Below are the code and all the weights of a small trained network. Each question names an input and a target symbol and asks about switching units off, where a switched-off unit gives its printed mean instead of its output.

import numpy as np


def w(rows, s, z=0):
    codes = np.array(rows[::2]) - 128.0
    scale = np.full(codes.shape[1], s)
    scale[-1] = z or s
    return codes * scale


def norm(h):
    return h / np.sqrt((h * h).mean(-1, keepdims=True) + 1e-5)


def f(y):
    return np.maximum(y, 0)


def softmax(a):
    e = np.exp(a - a.max(-1, keepdims=True))
    return e / e.sum(-1, keepdims=True)


def log_softmax(a):
    a = a - a.max(-1, keepdims=True)
    return a - np.log(np.exp(a).sum(-1, keepdims=True))


def net(x, mask):
    ids = ['βεζξπσφ'.index(c) for c in x.split()]
    T = len(ids)
    res = E[ids] + P[:T]
    u = 0
    for l in range(2):
        r = norm(res)
        for j in range(2):
            rows = slice(3 * j, 3 * j + 3)
            q, k, v = (r @ M[l][rows].T for M in (Q, K, V))
            z = softmax(np.where(np.tri(T) > 0, q @ k.T / 3**0.5, -1e9)) @ v
            o = O[l][rows]
            res = res + np.where(mask[u + j], z, o[:, -1]) @ o[:, :-1]
        u += 2
        y = f(norm(res) @ A[l][:, :-1].T + A[l][:, -1])
        res = res + np.where(mask[u : u + 4], y, B[l][:, -1]) @ B[l][:, :-1]
        u += 4
    return log_softmax(norm(res)[-1] @ U[:, :-1].T + U[:, -1])


Q, K, V, O, A, B = {}, {}, {}, {}, {}, {}
E = w([
[32,89,70,195,124,115,212,65,112],'β',
[167,117,121,90,74,131,220,130,100],'ε',
[209,84,52,133,155,138,159,101,167],'ζ',
[157,154,116,114,182,130,193,128,84],'ξ',
[107,101,152,149,145,91,183,178,208],'π',
[129,199,156,116,91,69,94,250,159],'σ',
[132,94,70,221,92,167,91,51,115],'φ',
],0.018)
P = w([
[106,163,184,98,98,99,122,2,167],'0',
[103,105,107,204,189,113,146,199,212],'1',
[118,116,94,225,142,114,154,180,145],'2',
[82,92,88,215,141,115,164,149,119],'3',
[99,109,81,203,99,128,160,157,96],'4',
[94,103,67,167,90,102,137,123,90],'5',
[100,96,42,152,78,62,122,58,64],'6',
[83,104,64,135,92,61,98,105,76],'7',
[122,129,47,108,75,100,134,158,62],'8',
[34,90,54,136,118,87,85,197,87],'9',
[97,100,56,102,86,86,118,156,62],'10',
],0.0077)
Q[0] = w([
[161,141,63,136,70,42,128,178,138],'0.h0',
[85,65,24,102,78,137,195,96,82],'0.h0',
[178,129,130,20,206,253,110,42,119],'0.h0',
[167,147,72,154,130,107,169,67,141],'0.h1',
[143,125,111,143,80,96,216,149,27],'0.h1',
[145,110,142,61,79,226,137,140,150],'0.h1',
],0.0065)
K[0] = w([
[115,169,82,66,141,98,182,23,127],'0.h0',
[164,157,226,144,158,97,139,53,195],'0.h0',
[105,83,93,152,158,89,119,235,153],'0.h0',
[130,77,122,103,148,197,92,83,149],'0.h1',
[123,102,123,135,104,136,132,57,158],'0.h1',
[206,62,136,90,255,143,202,179,122],'0.h1',
],0.0062)
V[0] = w([
[122,211,80,159,47,123,104,188,9],'0.h0',
[1,121,203,88,124,104,88,140,182],'0.h0',
[140,17,46,127,104,222,82,149,146],'0.h0',
[137,102,15,127,62,53,140,227,76],'0.h1',
[178,138,84,142,198,116,145,85,174],'0.h1',
[123,95,140,62,168,94,134,232,145],'0.h1',
],0.0049)
O[0] = w([
[143,63,50,181,209,210,172,87,162,35],'0.h0',
[219,184,116,137,62,69,135,126,212,5],'0.h0',
[70,87,140,50,45,205,140,113,135,129],'0.h0',
[100,112,2,86,75,137,81,109,89,193],'0.h1',
[61,140,121,123,136,100,87,191,40,228],'0.h1',
[160,173,95,145,53,135,167,2,10,2],'0.h1',
],0.0066,0.0043)
A[0] = w([
[253,110,113,183,184,163,139,93,246,10],'0.n0',
[77,58,102,48,144,138,86,121,113,76],'0.n1',
[82,76,53,143,182,65,174,160,127,211],'0.n2',
[209,74,134,97,66,146,206,122,112,228],'0.n3',
],0.0058,0.0011)
B[0] = w([
[92,203,137,158,79,199,230,83,229,150],'0.n0',
[156,150,88,109,2,208,178,186,136,185],'0.n1',
[173,151,87,63,131,109,165,172,10,255],'0.n2',
[23,60,176,90,126,99,80,145,89,149],'0.n3',
],0.0085,0.0092)
Q[1] = w([
[220,81,79,147,86,166,148,193,142],'1.h0',
[70,144,109,111,171,119,175,156,142],'1.h0',
[153,127,185,141,182,191,100,83,173],'1.h0',
[145,158,150,170,127,168,197,120,110],'1.h1',
[187,178,208,155,119,107,63,97,120],'1.h1',
[255,123,70,85,88,114,143,113,68],'1.h1',
],0.0085)
K[1] = w([
[1,90,184,168,160,82,78,72,169],'1.h0',
[156,202,219,70,107,136,174,26,119],'1.h0',
[106,179,105,127,160,165,102,254,70],'1.h0',
[131,212,115,121,149,193,134,128,80],'1.h1',
[85,161,231,151,165,130,87,114,131],'1.h1',
[57,69,57,167,98,166,84,139,87],'1.h1',
],0.0063)
V[1] = w([
[222,203,34,152,146,167,214,148,64],'1.h0',
[196,110,159,202,116,217,83,150,151],'1.h0',
[184,166,139,125,42,41,162,118,187],'1.h0',
[26,78,181,73,47,173,168,95,152],'1.h1',
[156,46,63,236,181,212,212,108,162],'1.h1',
[253,116,101,54,140,171,205,117,167],'1.h1',
],0.0066)
O[1] = w([
[255,153,174,93,129,140,178,172,136,130],'1.h0',
[108,94,63,53,139,183,83,113,149,56],'1.h0',
[116,204,174,97,40,106,72,122,96,199],'1.h0',
[141,85,180,131,94,120,198,171,144,116],'1.h1',
[86,181,124,71,132,162,218,129,155,254],'1.h1',
[246,179,157,112,67,129,177,56,168,172],'1.h1',
],0.0096,0.0036)
A[1] = w([
[238,111,145,253,106,118,109,43,92,95],'1.n0',
[183,132,147,248,111,164,108,117,102,112],'1.n1',
[78,111,81,138,97,134,120,100,95,251],'1.n2',
[118,126,107,112,145,103,102,176,210,74],'1.n3',
],0.0076,0.0015)
B[1] = w([
[86,95,142,62,234,151,162,225,220,165],'1.n0',
[2,170,202,37,121,182,184,168,180,163],'1.n1',
[173,153,67,160,110,66,161,152,141,255],'1.n2',
[159,123,108,163,122,50,121,99,248,144],'1.n3',
],0.0091,0.0051)
U = w([
[100,158,195,123,139,70,207,151,213,252],'β',
[120,139,98,191,134,86,171,112,114,94],'ε',
[202,5,137,144,100,150,91,163,65,160],'ζ',
[177,167,113,128,255,140,103,132,98,76],'ξ',
[137,183,118,134,126,74,30,133,163,59],'π',
[208,190,101,100,65,175,134,90,179,55],'σ',
[56,113,103,74,157,180,110,126,198,73],'φ',
],0.0077,0.0031)

Each question gives the input, a string of symbols that net reads in full, and the target symbol t.
The units are the heads (3 rows each of Q, K, V and O) and the neurons (one row each of A and B). Each row of codes is followed by its name. A weight is (code - 128) times the scale printed after its matrix; where a second scale follows, it is the last column's (O, A, B and U).
mask holds one flag per unit, layer by layer, with each layer's heads first. A switched-off unit (its flag False) gives its mean, the last column of its rows in O or B, instead of its output. The means were averaged over made-up inputs and are rounded, as every weight is.
A unit's drop is (log p(t) with every unit on - log p(t) with that unit switched off) / (log p(t) with every unit on - log p(t) with every unit switched off).
The circuit of an input: a set's keep is (log p(t) with only the set's units on - log p(t) with every unit switched off) / (log p(t) with every unit on - log p(t) with every unit switched off). Starting from all 12 units, units are removed one at a time, each time the one whose removal leaves the highest keep (on an exact tie, the one counted first), for as long as the keep stays at least 0.8.
units of the circuit, in order: the units of the circuit, biggest drop first
unit that matters most: the unit with the biggest drop
top k neurons: the k neurons with the biggest drops, biggest first
heads that matter: for each layer, one digit per head in row order, 1 if its drop is at least 0.15 and else 0, layers parted by /
input ε π π ζ β ζ, target ε: unit that matters most	0.n3
input ζ π π π, target ζ: units of the circuit, in order	(1.h1; 0.h0; 0.h1)
input φ φ ζ σ, target φ: heads that matter	01 / 10
input ξ ε ξ ζ ε π ε φ φ, target ξ: units of the circuit, in order	(0.h0; 1.h0; 1.h1)
input ζ ζ π φ ξ ε, target ζ: heads that matter	10 / 01
input ζ σ σ π ζ ζ, target ζ: heads that matter	10 / 01
input ξ φ π φ, target ξ: units of the circuit, in order	(1.h1; 0.h0; 1.h0)
input π σ φ ζ ζ ζ, target π: units of the circuit, in order	(0.h0; 1.h0; 1.h1)
input ξ ζ φ ζ ξ ζ, target ξ: units of the circuit, in order	(0.h0; 1.h1; 0.n2)
input φ φ β β β ζ, target φ: units of the circuit, in order	(1.h0; 0.h1)
input σ σ ζ φ φ σ, target σ: units of the circuit, in order	(0.h0; 0.h1; 1.h0)
input π β φ, target β: units of the circuit, in order	(1.n1; 0.h0)
input σ ξ ζ φ φ ζ ζ β ζ φ, target σ: heads that matter	10 / 11
input ζ ζ φ, target β: heads that matter	00 / 01
input φ ε ξ ζ ε φ σ φ, target φ: units of the circuit, in order	(1.h0; 0.h1)
input ξ σ σ φ, target φ: units of the circuit, in order	(1.n1)
input π ξ σ, target π: heads that matter	10 / 01
input ξ ξ φ β π ζ ξ ξ ζ π σ, target ξ: units of the circuit, in order	(0.h0; 1.h0; 1.h1; 0.n1)
input φ ζ ζ σ φ ζ ζ φ σ ξ, target φ: heads that matter	01 / 10
input σ ξ π ζ π, target σ: heads that matter	11 / 11
input ζ ζ ζ φ ξ ξ ζ φ β φ β, target ζ: top 2 neurons	(0.n1; 0.n0)
